148,103,108,115,108,106,147,102,145
The minimum -> 102
The entry just right of 103: 108

Read these off the row that follows.
1) Report the 1st entry from the left.
2) Report the entry just right of 145.
3) Report the second-last entry.
4) Report the 2nd entry from the left.
[113 128 103 136 123 114 117 145 143 136 139 136]
1) 113
2) 143
3) 139
4) 128

Questions about the row below.
1) The last entry?
2) The fourth entry?
3) The first entry from the left?
4) The third entry from the left?
[147 118 112 146 110 124 137 133 120 104 115 140 140 118]
1) 118
2) 146
3) 147
4) 112

Read these off the matrix that follows.
1) Read off the entry just right of 103.
2) Read off the entry directly above 103.
3) Read off the second entry on the main diagonal.
4) Read off the 2nd entry from the end, reading row by row.
5) Read off the top-left entry.
6) Read off the bottom-left entry.
7) Read off the entry in the bottom-right corner.
8) Read off the fourth-last entry, reading row by row.
[[116 122 118 130 129 129 139]
 [134 146 137 138 140 123 118]
 [142 137 141 128 128 127 115]
 [122 153 146 136 135 113 129]
 [126 153 144 139 139 115 124]
 [106 127 122 129 128 122 146]
 [126 152 139 142 143 117 124]
 [125 115 103 136 140 139 131]
 [109 140 119 145 147 121 139]
 [141 131 135 127 128 129 117]
 [121 122 117 131 132 131 134]
 [106 134 126 133 131 119 145]
 [111 137 118 143 144 123 138]]
1) 136
2) 139
3) 146
4) 123
5) 116
6) 111
7) 138
8) 143

a =
[[130 126 122 131 123 125 132 137 153 134 133 125]
 [129 127 122 131 124 123 132 138 153 134 133 125]
 [130 126 119 132 121 122 134 143 153 137 135 125]]
Find the entry just right of 138.
A: 153
The entry in the top-right corner is 125
Find the entry in the bottom-right corner.
A: 125
The second entry on the diagonal from the top-right corner is 133
Find the smallest entry.
A: 119
The third entry on the diagonal from the top-right corner is 137
The entry in the top-left corner -> 130
Find the fifth-last entry, reading row by row.
A: 143
The second smallest entry -> 121
Find the entry directly above the smallest entry.
A: 122
Find the entry in the bottom-left corner.
A: 130

Read these off the row that follows.
1) What is the first entry from the left?
2) What is the minimum?
3) What is the 1st entry from the right?
[135, 139, 103, 125]
1) 135
2) 103
3) 125

[[137 110 124 136]
 [136 122 153 108]
 [109 115 113 117]
 [102 148 115 102]
 [119 107 153 129]
 [123 132 140 115]
 [115 152 113 144]
 [145 103 122 107]
 [152 153 143 144]
 [146 102 131 124]
 [115 131 154 138]
 [101 139 104 115]
 [129 120 118 107]
 [128 101 144 116]
 [108 111 115 120]
 [111 126 118 140]]
Rows and columns are numbered from 1.
Which number is the entry in row 3 and column 3?
A: 113
Which number is the entry at row 1, column 1?
A: 137
The bottom-left entry: 111
Which number is the entry at row 2, column 1?
A: 136
Which number is the entry just left of 103?
A: 145
The entry just right of 104: 115
The top-right entry is 136
The bottom entry of the column that holds the largest entry -> 118
The entry just right of 139 -> 104
The bottom-right entry: 140
The largest entry is 154
Which number is the entry in row 2 and column 2?
A: 122
The entry at row 1, column 2: 110
The entry at row 1, column 3: 124
The entry at row 3, column 1: 109
Which number is the entry just left of the largest entry?
A: 131
The entry directly above the largest entry: 131
The entry directly above 116: 107
The entry just right of 146 is 102
